Below are the code and all the weights of a small trained network. Each question names an input and a class and asks about switching units off, where a switched-off unit gives its printed mean instead of its output.

import numpy as np


def w(rows, s, z=0):
    codes = np.array(rows[::2]) - 128.0
    scale = np.full(codes.shape[1], s)
    scale[-1] = z or s
    return codes * scale


def f(y):
    return np.maximum(y, 0)


def log_softmax(a):
    a = a - a.max(-1, keepdims=True)
    return a - np.log(np.exp(a).sum(-1, keepdims=True))


def net(x, mask):
    res = np.array(x, float).reshape(1, 7) / 4 @ E
    y = f(res @ A[0][:, :-1].T + A[0][:, -1])
    res = res + np.where(mask, y, B[0][:, -1]) @ B[0][:, :-1]
    return log_softmax(res[-1] @ U[:, :-1].T + U[:, -1])


A, B = {}, {}
E = w([
[131,116,139,116],'x0',
[136,130,150,124],'x1',
[134,162,148,156],'x2',
[139,122,174,100],'x3',
[255,104,83,158],'x4',
[149,201,75,31],'x5',
[114,81,67,113],'x6',
],0.0081)
A[0] = w([
[168,102,106,154,146],'neuron 0',
[126,176,108,80,127],'neuron 1',
[147,180,162,110,197],'neuron 2',
[94,90,118,182,83],'neuron 3',
[78,186,156,129,155],'neuron 4',
[120,78,139,114,150],'neuron 5',
[164,161,96,88,90],'neuron 6',
[172,136,102,153,113],'neuron 7',
[137,106,80,188,100],'neuron 8',
[123,191,155,199,211],'neuron 9',
[121,153,106,128,100],'neuron 10',
[90,95,145,167,127],'neuron 11',
[3,115,152,163,124],'neuron 12',
[181,135,163,160,255],'neuron 13',
[214,95,120,123,137],'neuron 14',
[108,97,125,197,131],'neuron 15',
[90,191,124,167,125],'neuron 16',
[133,49,165,184,166],'neuron 17',
[198,137,120,156,161],'neuron 18',
[217,163,85,166,107],'neuron 19',
[128,93,192,211,206],'neuron 20',
[80,60,208,164,131],'neuron 21',
[178,115,130,161,84],'neuron 22',
[148,110,136,115,132],'neuron 23',
[170,141,117,147,145],'neuron 24',
],0.013,0.0041)
B[0] = w([
[48,146,158,158,185],'neuron 0',
[233,254,134,164,192],'neuron 1',
[104,167,74,84,191],'neuron 2',
[180,147,158,151,171],'neuron 3',
[109,70,123,116,206],'neuron 4',
[133,166,99,106,161],'neuron 5',
[166,147,142,73,186],'neuron 6',
[118,53,184,160,177],'neuron 7',
[151,160,180,116,173],'neuron 8',
[127,97,57,76,203],'neuron 9',
[140,146,181,98,143],'neuron 10',
[177,116,99,126,184],'neuron 11',
[80,97,196,135,254],'neuron 12',
[68,99,77,61,214],'neuron 13',
[69,113,167,216,215],'neuron 14',
[183,170,70,170,186],'neuron 15',
[121,60,130,188,173],'neuron 16',
[170,169,79,124,219],'neuron 17',
[54,108,153,134,206],'neuron 18',
[111,114,144,142,224],'neuron 19',
[158,116,49,108,239],'neuron 20',
[172,198,115,129,233],'neuron 21',
[135,92,188,112,170],'neuron 22',
[102,128,133,141,146],'neuron 23',
[86,118,141,115,176],'neuron 24',
],0.0057,0.0081)
U = w([
[95,96,73,58,251],'0',
[107,123,110,83,219],'1',
[228,184,60,80,16],'2',
[10,40,255,97,7],'3',
],0.0069,0.0032)

Each question gives the input, the list of numbers given to net, and the class t.
The units are the neurons (one row each of A and B). Each row of codes is followed by its name. A weight is (code - 128) times the scale printed after its matrix; where a second scale follows, it is the last column's (A, B and U).
mask holds one flag per neuron, in row order. A switched-off neuron (its flag False) gives its mean, the last column of its row in B, instead of its output. The means were averaged over made-up inputs and are rounded, as every weight is.
A unit's drop is (log p(t) with every unit on - log p(t) with that unit switched off) / (log p(t) with every unit on - log p(t) with every unit switched off).
The circuit of an input: a set's keep is (log p(t) with only the set's units on - log p(t) with every unit switched off) / (log p(t) with every unit on - log p(t) with every unit switched off). Starting from the 12 units with the biggest drops (on a tie, the unit counted first), units are removed one at a time, each time the one whose removal leaves the highest keep (on an exact tie, the one counted first), for as long as the keep stays at least 0.8.
units of the circuit, in order: the units of the circuit, biggest drop first
most important unit: the unit with the biggest drop
k most important neurons: the k neurons with the biggest drops, biggest first
drop of u: that unit's drop, to one decimal
input [-6,-6,4,-7,-8,5,2], class 3: units of the circuit, in order	[neuron 12; neuron 20]
input [6,4,8,-3,-7,-5,-7], class 0: 2 most important neurons	[neuron 20; neuron 9]
input [0,3,1,-1,6,-3,-8], class 3: most important unit	neuron 18
input [-4,0,-2,-5,-4,-4,-7], class 2: units of the circuit, in order	[neuron 21; neuron 20]
input [0,0,8,6,-7,-4,0], class 0: units of the circuit, in order	[neuron 20; neuron 9; neuron 14]
input [-4,4,6,1,-6,-3,-6], class 0: 2 most important neurons	[neuron 9; neuron 20]
input [-5,7,-5,-3,-4,8,-2], class 2: 2 most important neurons	[neuron 1; neuron 12]
input [-1,4,7,-2,-8,-8,-8], class 2: 2 most important neurons	[neuron 21; neuron 20]
input [8,-2,0,6,8,2,-7], class 3: drop of neuron 18	0.1
input [6,1,-7,-4,8,-2,-4], class 3: drop of neuron 1	0.0
input [-8,4,4,-6,8,-3,-5], class 3: drop of neuron 9	-0.1
